[  39  -56 -125   40  -20  126 -125  -63   25  -20  -49  -57  -44 -115
   46   73  -41  130  -84   -2  -53 -121  -95  -44  -17 -147   11  -48
  131   22   38  119   44   76   98  -70  -14  110  -73   99  -15   53
  -13  -63] : (66)
[ -54   34  -72  135 -213   80 -211   -1  -44   95 -105 -226  -15   96
   69    5   77   11  -25  187   64   15  219   46  -59   11   86  110
  144  126  -80   68  141  -94  -10  -47  -96  110  157  -30  160  -78
 -109  -57] : (70)
[-198  176  -21  345   36    1 -409   41  159  -54   77 -395  115  -18
 -247 -129  -91   37  -81  359   96 -146  131  259  -33 -289  121  -44
   95  147  455 -340  123  196 -150    1 -183  274  250  227   46  154
   88   31] : (63)
[  22  121   -7  118 -177  140   22  -74   -2  140  -25  -50  -44   81
  134  -59   28  143   -3   95   25  144  218  -68  -65   33   41  101
  127   91  -31   36  114  -76   28  -84   -5   31  196 -152  137 -125
  -96  -18] : (68)
[-140   73  -49    8   73  198  175  -44   78 -219  -20  -67   43  -30
   25  -93   56   91 -121 -197   80  108   85  131   91   14  156 -159
   34   46   14 -172  108   96   94  -18   55   92   55   10   18   91
  281  -47] : (63)
[ 162   97  133 -184   32  131  242 -160  -50  283 -120  196 -212  -82
  265    2  -58  190   53  -80   10   91  -88 -405  -15    0 -239  338
  203   58 -169  251  130 -167  264 -275  102    0 -188  -97 -113 -269
 -336   46] : (68)
[  45  163  113 -119   76  202   93  -91   23  276  -83   20 -411 -114
  275   99  151  -74   56  -98   -4  -98  -65 -258   -7  161 -153  138
  181  -13 -175   10  -36    5  -93  -44  147 -347 -138    4    5   63
 -158   21] : (70)
[-180  138  145  -19  184  194   54   10  115   80  127  -37 -105 -125
   42 -120 -131  -58  -16 -146 -111   -9  -13   -2  -46   10   37  -90
   25   10  -21 -193   71   75   43   69  140  -25 -201  188 -131   51
  250  -84] : (66)
[-348  -21  108   33   51  222  120  -22   43 -250  -15 -175   84   43
   55  -42   31 -161   -7 -225  142  -19   10  183  149   94   71   80
  -86    1  136 -134  111  162 -121  120   48   74 -151   17  121  140
  283 -243] : (68)
[  80   44 -112 -171 -187  123  141 -197 -144   95 -205   74  -64   61
  303  110  179  212  -78  -16  106  163   44 -227   31   10  -62  298
  272  206 -290  279  281 -177  360 -250   22   53  -14 -219  124 -264
 -272   27] : (80)
[ 360 -289 -115  136 -182   55   23  249 -123    7  -85  172   49 -185
   18   39 -343  456  195 -252 -222  248  178    3 -175   32  417 -449
  -46 -234 -239  469 -158 -231  318   34  -76  303  131 -117  -73   77
 -241  -47] : (66)
[-415   27   56   30   74   89 -291   53   31  -71  101 -351  155  -30
 -114  -89 -139 -137 -161  105   27 -175  -37  202  -28 -236   26  106
  136  225  131 -196  307  130  111   17  -67  356 -245  356  -44  -51
  230 -180] : (70)
[ -11 -167 -180   40  -46  108 -107 -251   98 -197 -202    1   43   42
   49  134   36   14  -40  -34   92 -148 -145  -20  160  -70  -26  115
  -78  -81  120  250   -6   78  -23  -32    7   47 -109  -47   62  124
   53 -101] : (68)
[ 164    9  -92  -96 -154  246  155 -164   -3  197   13  184 -139  -21
  265  -17   11  255 -129  -98 -118   81  -25 -323  -96  -32 -145  111
  191   72 -171  230   88  -43  237 -196  129  -20  -53 -114   20 -230
  -34  -78] : (66)
[-140 -123 -161   77  -96   47 -165 -255  114 -217 -288  -96  103  217
   -5   92   86 -149   21   48  193  -43   84  130  194   87  119  134
 -171  -81  -24  193   35  -80 -102   52  -15   16    0 -115  116  101
  106  -70] : (68)
[-316  -72    1  168  -77  161  -91   98   -9 -233  136 -265  314   13
  -99 -159 -182   80 -142  -24   16   20   73  255  -22 -208  142  -13
   36  160  249 -113  263  155  120   22  -98  491  -44  146   79  -53
  285 -279] : (78)
[ 221  -17  124  163  -36   39   -3  203   68  245   32  183 -187 -107
   20   11 -312  187  369 -200 -194  238  304   19 -195  266  437 -443
 -176 -346 -218  140 -328 -193  -21  268   67 -167  207 -156  -52  289
 -190  113] : (83)
[-158   69  -10   10   21   68  -94  -60   44  -19 -126 -186  -27   55
  -28    0  -10  -85  -30   54   88    0  175  131   24   54  151  -49
  103   32 -176  -50   99 -109    9   -5  -13   59   14   78  -26  -12
   41   19] : (78)
[ -69   13 -149 -107   91  174   48 -252  100 -145 -146   18 -103  -39
  122  131  134  -27 -114 -140   41  -87 -115  -18  142   19   24  -53
   59  -15 -112   39   46   74   64  -18  122 -137 -151   24  -10  128
  172  -10] : (68)
[-275 -122  158  -79  136  232  139   30  107 -158  220  -94  151  -72
 -142 -190 -386   87 -227 -242    7 -121 -111   81  -36 -224  -91  -52
  109   -4  206 -127   51  225  107  -91   40  436 -257  276 -182 -122
  301 -220] : (71)
[ -94   58 -179   43   25  119 -150 -128  107 -113   39 -117   33  -68
  -31   34   -1  136 -217   54   -8  -96  -38   93    3 -221   87 -148
  172  117  102 -114  118  175  137  -49   -3  118   32  139    7   86
  171   22] : (71)
[ -91  221  -55 -115 -302  166   -2 -117 -128  286  -42 -143 -142  192
  273   31  250   69 -166  173  103  149  302 -120 -120   86  -22  261
  435  327 -390   -4  321 -176  172 -174   14  -68  170 -166  241 -343
 -189   26] : (78)
[  77   63   94 -275   45  210  153 -168   42  271  -25  204 -368  -86
  304  144   90   63    9 -216   33 -109 -217 -391    0   71 -262  272
  175  -23 -125  132  -43   69   63  -93  196 -324 -241  -84    8   33
 -206   25] : (63)
[  13  201   46  -16 -132  132  108  -86  -66  190  -75  -37 -127   51
  233   -9  152  147   -8   62  119  155  155 -155  -22   46  -49  263
  236  191  -86    7  206  -79  122 -163    6  -24  143 -178  158 -153
 -236   53] : (71)
[ 105  369  226  112  147   87  187  -40  -13  266 -101   80 -236 -174
  281  -69   95  101  285   14   -8  222   28 -247   41   97  -31  257
    8   94   87  -60  181  -88   77  -63   75 -176    5 -137    8   51
 -261  100] : (68)
[ -85   66 -184 -111 -236  277   65 -185   -4   48 -113  -70 -219  169
  297  129  380  -86 -171  -92   70   35  198  -30   15  265   63   -3
  195   81 -403   20   58  -29  -60   17  135 -332  112 -180  271  -10
  133  -65] : (70)
[ 529  -29  211  265  268  -64  111  275   74  212 -115  365 -251 -448
  -17    4 -502  351  635 -302 -315  261   77 -112 -114  185  447 -563
 -345 -534  -37  300 -448 -246   74  205   44  -80   71  -68 -342  464
 -395  213] : (80)
[-188  154  162   83 -181   45 -235  -18    8  326   11 -197  -62  200
   59  -61  -44 -108   84  263  100   26  263  -33 -120   59  -17  351
  119  133  -56  -26  164 -145  -91    9  -39    7   74  -56  143 -168
 -195  -31] : (78)
[  35   -6  183  -13  227  169  292   44  136  -37   -3  188 -102 -162
   31 -119 -220   99  170 -396  -45  125  -19  -53   47  135  115 -181
 -194 -244   22   -1 -156   12   31   73  151  -25 -122   -9 -182  198
  124  -30] : (63)
[ -56   43 -133   85  -82   91 -124  -53   48  -61  -46  -77    2   12
   49   66   75   95  -26    2   39   46  112  106   10   -7  215 -105
   39   45  -10  -24   70   45   68   67   -8  -10  136  -58  134  168
   50   24] : (71)
[ -60  391  256  -25  130   62  -15   -9   13  418   74 -122 -262 -110
   94  -80  -80   46   31  200    1   25  113 -160 -142  -58  -97  169
  354  197  -64 -234  187  -76   86 -149   27  -40    6  130 -104 -169
 -277  175] : (80)
[ 107   66 -121  -83   37  114 -110  -45   55  164  100  111 -201 -211
  107  157  -83  235  -64  -84 -197  -46  -79  -99 -143 -112  141 -285
  213    5 -163   29  -23   78  258   37  104 -131  -54   88  -64  156
  -50  122] : (83)
[-213  -34   66  -64  160  223  114  -90  148 -133  142  -36   53  -78
  -62 -105 -244   36 -190 -197  -37 -105 -111   50    9 -145  -42 -109
   70  -23  112 -120   35  188   76  -38  103  202 -229  217 -159  -28
  324 -139] : (80)
[  11  142 -139  117 -126   43 -236 -185   44   60 -248 -176 -225   83
  151  245  338  -76   63  204  192 -102  120   23   95  118   88  110
  116   29  -18    9  -14   17 -228   41  -43 -315  243 -159  274  258
 -235  138] : (83)
[ 117  105  -53  112  -25  180   -9 -220  159  103  -92   57 -299  -18
  194  145  174   -2   77  -13   18 -104  -20 -143   60  130  -38    7
  -14 -143   98   28 -193  131 -286   61  115 -411  119 -157  150  279
  -55   47] : (80)
[ -75  -52   18  -15  100  151   53 -191  188  -58   25  139   36  -12
   21  -64 -187   47  -20 -157  -41  -20 -123  -76   58  -67  -37   45
 -145  -97  121   78   -3   80   87   10  135   54 -205   26 -105   40
  222  -88] : (83)
[ -34   34 -229  159 -173  124 -256  -73   16  -42 -119 -272  -68   34
   52  101  203    5 -144  181   50 -113  140  118   -6  -33  118  -88
  195  104  -30  -15   64   58  -97  -24  -84    0  209   34  188   91
   24  -27] : (70)
[ 290  142 -244   52 -117  173  212 -167 -105  -40 -398   10 -277  -73
  362  188  481  173   31  -54   97  163  127 -132  149  220  110  -47
  184   46 -258  177   56 -119   31 -159   14 -267  274 -289  209  115
 -226  106] : (66)
[ 114  -79 -162   48  -23  119    0  -78   -9  -85 -144   87   29 -124
  143   30    5  188    9 -113  -89   73  -91  -91   50  -73   85  -14
  -43   19  -28  254  124  -33  270  -63   24  134 -107  -25  -18   42
   39  -89] : (70)
[-135   17 -108  -31  -37   46 -271 -171   60    5 -130 -239  -81   66
  -37  158   44  -75 -145  191  145 -232   28   75   24  -94   -2   56
  257   69  -70    3   55   22  -55  -74  -58   26    4  123   35   12
  -98   64] : (80)
[-262 -160 -201   36 -182  133 -226  -45  -31 -245  -45 -328  228  111
  -86   20  -13   17 -289   84  114 -134   68  232   13 -196   85   10
  210  175    9   38  227   79  102  -84 -132  410  -15  148  113 -115
  176 -202] : (66)
[  90   70 -128 -245  -12  173  206 -188  -93   10 -300   -5 -305  -49
  278  247  301   52  -91 -149  136   -1   23 -128  103  174   11  -19
  347   42 -450  140   52 -112  117 -172   77 -225  -12 -102   51  -10
 -218  116] : (68)
[-130  -95   19  -32    7  219   93  -61   45 -131  -12  -97  -25  -18
   30   24  -67    7 -108 -177   68 -120  -40   41   46  -11  -25  -30
  102  -57   42   16  -27  134  -68  -32   34  100 -105   64   16   35
  108 -152] : (68)
[ -23   68 -254 -229 -304  282  108 -242  -78   55 -101  -55 -263  150
  352  272  444   75 -287  -81  140  -11  138  -90   -2  166   -1   18
  443  166 -428   48   79   43   46 -101  103 -329  175 -235  344  -53
  -70   32] : (83)
[-170  -56  -92  -45  -96  200  101 -101   83 -201 -102 -157   12  176
  -24  -20   79  -23 -189 -132  206    9  225  178   77  126  126 -123
  105  -37 -154  -67  -27   14  -98  -37   17   52  158  -53   97    1
  203  -56] : (63)
[  49  236 -159  -67 -168  160  130 -167  -67   91 -137   88 -141   51
  373   90  404  177  -17  -47   77  277  141 -146   50  139  113  153
  145  232 -240   27  275  -76  265  -56   97 -249  168 -319  272   12
  -76   87] : (63)
[ -70  178  -14  119  -99   89 -304   81   10  246   29 -321 -228  -22
    7   59   52  -39  -60  238  -12 -123  247   97 -175   13  134 -149
  329   98 -140 -180    7   -2 -149   28  -69  -86  216  143   93   58
 -133   73] : (70)
[-175  -97 -191   -9 -146  220  -23 -115   25 -207   19 -161  114   80
    6   22   13   87 -289  -58   48  -60   66  144    5 -102   82 -116
  195   93  -45   -2  118  121   83  -59   -5  202   26   48  108  -67
  244 -154] : (68)

[-137 -161 -109  -45 -105 -104 -174   31  152  103  363  -30 -284  -69
   81   12  107 -135 -179  189 -116 -162  139  204  302  -30  157   19
   46  -52  -61  114   56  328 -189 -122  444  -42   51  -75   33  154
 -312 -360] : (15)
[ -42 -245 -420  -19   94   63   -5  -70  -31  166 -199  -92  -27  161
 -111  371 -129   -9 -289 -214 -128  -51  461  216  355  164   76 -147
  211 -293   59 -235 -333  237  142   11  269  -81  -29  241  -80  344
 -178  150] : (15)
[  57  118   -9 -371   43  -82  -71 -214  231   98 -109  215  -94  134
 -442 -251   89  110  -61  290 -107  240  -57  -52 -261  107  -66 -194
  -40  318   46 -303  248 -289  148  104 -243    3   69 -277  158   19
  216   63] : (23)
[ 271  233 -323   78   34 -147 -501 -229   15 -193  130  435  -34  572
   38 -254   98 -219 -118 -110   49  377  219   83  -75  309  -40 -273
  -16  271   83 -564   60 -146 -105  171  164  221   95   83  187  -53
   -6  -25] : (15)
[  29  324 -137 -238   80 -369   18  -26   96  -45   50  276 -192   27
 -561 -126 -497  -34 -220  257   83   85  -43 -133   14   60  189 -127
  -68  208  -19 -457   48 -156   83   72  -25  158  -37  -52 -145  -22
  164   23] : (26)
[-198   43  -51 -241 -211  -19  327  -14 -153  177 -303  -35 -153 -375
 -400   83  168    0  -91   98  -69 -221 -156  -98  112  -51   92   52
   20  -46  -14 -176  -37  -34  -64  102  139  -65 -302   58  -23  307
   73  363] : (24)
[ 318  308 -111   -5 -111   24 -380 -141   31 -597  186  258   11  199
  217 -294 -159 -408  173 -206    7   62  -25  -21   16  321  200 -221
  169  229 -210 -177   62  123   52  120  -61  233   78  -35 -139 -469
   32 -146] : (37)
[  16 -316  184 -312  167 -262 -171 -206  109  500  -79    0  -77 -140
 -220  300   81  433 -409  574 -187  181   42  273   46  -45 -266  -60
  170  210   92 -132  359 -180   71  -86  -36 -184  125 -275  306  361
 -114  178] : (23)
[ -91 -323  259 -195 -168 -190  117  230   72  354  -17 -114 -237 -606
   -1   -6 -200  117 -297  349  101   37   -7 -125 -103 -194  -84  203
  143  177  123  -18  175 -141  142  166 -229  -77 -198 -225  243   46
   35  -48] : (36)
[  88  329 -269   68 -383 -188  155  265 -209 -303  -81  285 -111 -173
  -57 -350 -296 -437   26 -334  270  -63   37 -362  -48   94  298   27
  155  -23   64 -479 -204 -131  -84  349  -18  303 -379  190 -120 -171
  287   81] : (18)
[ 101 -125  137   25   55  266 -238 -297  102  -12  -78  -36  -49  100
  183  -42  424   41   99  174  -17  276  -75  -39 -214  172 -352 -109
  -98  354   36  -45  309   -7  229  119 -105 -148   34 -121  328  -22
 -140  -13] : (37)
[ -18 -166  -36   80 -260 -188  189  115 -159  230 -294   15  -98 -406
   31  -19  272   20 -164   94   41  -46   -2 -175  -42 -131 -118  115
  393 -176  238 -164  198 -127  -24  152  -41  -78 -311    0  197  309
  202  279] : (23)
[ 103   95  298 -372 -142    3 -184 -170   22 -172  -19  102   19 -243
  -11 -254  -48  -65   18   97  123  180 -237  -27 -227   87  -71   50
   10  583 -250 -219  191 -252  126  128 -319  153 -221 -209  124 -276
   81  128] : (36)
[ 198   84  121  -68  -67  118 -243  -41   86 -451  134   44   37  -46
  271 -226 -392 -242  161 -160  288  186    3 -117 -142  212    4    9
   60  436 -234 -189    1    5  321  153 -307  218 -157  -77  -37 -485
  -12 -205] : (36)
[ -25 -100  -82 -181  -86 -121  169  104 -144  218 -198  -54 -178 -345
 -265  389 -246   69 -266  159 -194 -239   49   47  327   30  168  -86
  192 -166   79 -104 -101  110   -4  149  135  -97   37   35  -63  201
  -40  247] : (26)
[-210 -198 -132 -254 -154  112  430  103  245  195 -295 -139  -80 -227
 -320 -210   37   49   58  -12   22  -57  156 -239 -194  -76   28   66
  214 -168   99  -62  -35  -71  346   56 -303 -108 -302 -174  -10  192
  279  -48] : (36)
[-149 -208  132 -255   26 -187  -61 -125  158  453   74   -6 -269 -189
 -249   56  261  204 -327  562 -181   63  -65  118   12 -106 -125   -1
  -87  193   83  -11  330  -57  -72  -60  154 -202   44 -233  282  321
 -172  -20] : (24)
[  77   13 -192   29  179 -109 -218   15  188  -18  343   32 -335  174
 -128  328 -362  -13 -136  361 -243 -139  155  147  433  176  215 -300
  -27  -86   56   59   44  444   21   -6  375  -88  519  -81 -119  -12
 -307 -412] : (26)
[-230 -258    4 -451  116  115  -22 -343  340  369  -58 -109 -111   66
 -368  -59  391  175 -193  304 -267  107   65  207  -73    8 -109  -74
 -118  180  -90   26  165   -6  151 -191   30 -241  -24 -239  164  321
 -162  -12] : (18)
[ -31 -146   45  207   96 -315 -205  120  213  123  358    0 -386 -161
  125  -77 -254  -33 -339  455  220  176   64 -137   10 -156 -125  105
  -16  176  145  -58  307  130  150   25   89  -20  -13  -94  169    7
 -119 -408] : (21)
[ 225   68 -202   68  138 -454 -225  -42 -172   81  -12  217 -112   45
 -170  450 -338  128 -381  282 -114  -24  125  192  425  109   51 -221
  339 -119  134 -362  108   67  -99   36  284   45  235   79  -41  238
  -47  223] : (23)
[-122 -358 -111 -172  -23  159  194  -97    0  280 -407 -176   89 -131
  -89  104   80   88 -182 -176   42  116  278    2  -79   47 -157   61
  170  -38   49 -231 -161 -103  313   48 -156 -137 -383   84  117  311
  -23  280] : (18)
[-203 -343  166 -325 -260   15  377  213  115  326 -172 -226 -140 -613
 -134    7  -28  124  -55  197  -39 -189   13 -116  -49 -159   40  177
  242  -67   50  131   57  -37  166   65 -228 -159 -242 -264   85  151
   77  -36] : (23)
[ 115  147  105 -383 -382 -343 -204  327  -28  -47  359  312 -275 -344
  -28 -278 -558 -285 -248   78   68   -9    9    5   18   65  391   18
  -29  417  -57 -289 -103 -204 -291  359  -17  330    5 -180   92 -408
   11 -209] : (15)
[-106 -178    1 -268  172  267   36 -315  193  201 -190 -126   31  180
 -276  165  217  262   76  174  -61  161   95   96  -73  165 -240 -106
 -146  211  -40 -149   54  -37  297  -65  -36 -180  -24 -126  148  272
 -177   26] : (24)
[ -20   87 -221 -119 -148 -257  187   12 -247   85 -288  110  -43 -232
 -321  173  -94  -36 -237  -27  -51 -187   27   -2  254   13  166  -27
  304 -203   26 -356  -92  -45 -103   65  171   47 -249  160 -127  311
  126  439] : (24)
[ 123   30  -52 -134  187  -22 -329 -168  131 -125  217   17 -156  147
  -89  305 -291   37  -94  263 -167  -40   58  250  350  202   88 -239
   32  145 -144  -37   61  303  103  -35  203    4  364  -99  -98  -74
 -241 -172] : (36)
[-153 -379   26 -344  196  123 -180 -376  193  497  -95 -119  -71  141
 -223  239  418  317 -295  326 -238  210  163  355   27   66 -286  -92
 -139  239    1  -90  132  -34   96 -118  160 -254   64 -141  335  446
 -323  106] : (15)
[ 227  123 -204   73  134 -179 -377 -221   55 -170  199  206  -58  348
    5  194   15    3  -20  213 -187  -10   96  243  322  232   46 -299
  237  -41  -18 -141  220  228  -87 -115  320   22  355  -68  -48   86
 -162 -131] : (37)
[-149 -133   93 -439 -125  287  173 -235  110  102 -353 -138  -17 -260
 -240 -217  306  -54  -36  -34 -140   44 -115  -82 -242   42  -44    7
  -30  224 -150  -19   32 -107  276   74 -293 -151 -318 -114   79   29
   86  286] : (26)
[ 100  253 -333 -159    5   99 -213 -256   88 -398  -23  130  -58  260
 -175 -158  -35 -322   -3 -202 -174  -58   50   77  169  236  246 -260
  141    7 -230 -180  -89  239  127   20   80  124   45   68 -259 -154
  108   76] : (21)
[  54 -105   17  -94 -165  165 -112 -177   35 -133  -98   -4  162   31
  210 -135  354   -8  244 -113  105   91   62   61 -112  115 -190   50
  277  146 -119 -153  135  -75  106  -25 -104   64 -237 -130  150   68
   32    7] : (21)
[  84 -102  -30   70  -75 -258  -18  346  -63   43  156   47 -203 -272
  102  134 -766 -104 -282   37  284   65  245 -142  116   47  120   68
   61  113  131 -304 -176   -3  119  270  -15  136  -99   76   25 -144
 -118 -203] : (18)
[  -4   87 -136   16 -213   93  290   37 -305  -26 -516    5   -2 -250
 -180  111   63  -24   63 -182  183  -46  -45 -260  -14   59  -90   40
  162  -41  105 -434 -134 -148  137  328  -75   66 -395  211   34  199
  263  497] : (21)
[ 165   68 -158  -88  172   47 -405 -293    4 -123   88   70  -94  302
  -75  377    2   41  -73  179 -255  -27   68  340  394  268   12 -314
   57   97 -111 -137   51  280   -8   -3  335    4  389   -2  -25   61
 -227   36] : (21)
[-219 -278  -73    6 -112 -261  292  278   23  445   15  -85 -228 -323
 -167  219 -134  192 -203  299  130 -120  210  -66  160 -166  -17  170
  134 -197  242 -141   11    1  -34    3  215  -96 -187  -51  124  457
 -106 -162] : (18)
[ 113 -381   84   90    3 -187 -243   85  -64  312  144  -84 -233 -263
  278  479  -67  128 -366  389 -217  -68  145  226  349   20  -66  -77
  243  -66  190  121  196  241  -87   70  263 -200  297  -83  234  164
 -358  -88] : (26)
[   3   48 -242  -96  177 -293 -390  -23  351    6  577  175 -375  297
 -169  -43 -384 -146 -337  327 -138   36  245  219  297   99  276 -212
 -125  103  -39  -74   45  307  -69 -109  392   55  369 -118  -77  -54
 -291 -561] : (15)
[ 118   73 -150 -101   35   -3 -319 -317  107 -164   98  121    1  287
  -24   60  323    4   95  142 -238  -53   21  284  231  188    8 -229
  251   -3 -138  -50  231  199  -75 -168  248    3  221 -145  -20  128
  -88  -53] : (36)
[ -81 -315 -227  215    0   90  208  260   53  155  -70 -252 -220 -161
   58  389 -267   59  -45   51   42 -180  331 -103  290    7    8   -8
  225 -372  233   32 -151  361  273  124  140 -153   41   71  -34  219
 -110 -233] : (21)
[ 304  277  -82  234  -90 -115 -277  -26 -161 -527  118  240   54   83
  306 -125 -320 -317  122 -208  321  132    9 -141   28  248   34  -53
  175  225 -106 -392   29   15   68  156  -12  284 -161  139  -80 -312
   -4  -49] : (26)
[ -72  -42 -308  428  -86 -206  144  252   43 -121  154  -26 -232 -129
  165  -92 -253 -284  -85  -57  269 -118  221 -288  167  -75  127  112
  241 -342  144  -85  -15  316  123  -19  216   14 -274  181 -159  110
  -33 -335] : (24)
[-128 -256   57   -8  -14  126   96  158  173  183  130 -262 -396 -317
  -17  284 -109   47  -60  384 -158 -222   14  -55  242  -27   58  -41
  -50  -80  103  303   80  410  162  101  160 -249  228 -145   38   43
 -244 -341] : (23)
[ 110   23  -52  -98   95  250 -213 -314   99  -35 -111   79  -44  303
  -75  -33  264    3   72   72  -93  264   22    4 -153  284 -191 -245
 -191  321   32 -221  113  -47  185  163  -38  -78  120  -55  218  -18
 -104   36] : (24)
[ -15 -287  185  -99  197  229 -208 -315  216  176  -35 -161  -31   95
   60  150  301  277   26  334   16  279   24  109 -124   91 -432  -34
  -94  359  -11  -27  293    3  321  -44  -81 -188   45 -203  322  159
 -229  -92] : (36)
[-151 -206 -206  237 -174 -103  323  353   81  177   35 -101 -262 -247
   30   14 -119  -63  -16   88  147 -162  240 -278   90 -100   72  108
  188 -353  287  -11  -18  186   92   85  136 -103 -168    8   19  236
  -18 -342] : (24)
[  70  136 -247  -83   12  116 -219 -252   97 -252   54   78  -44  298
  -86   31  196 -108  144   -3 -184  -98   55  177  237  214   91 -231
  148  -33 -151  -87   50  264   11  -68  242   41  165  -42 -112   50
  -44  -67] : (21)
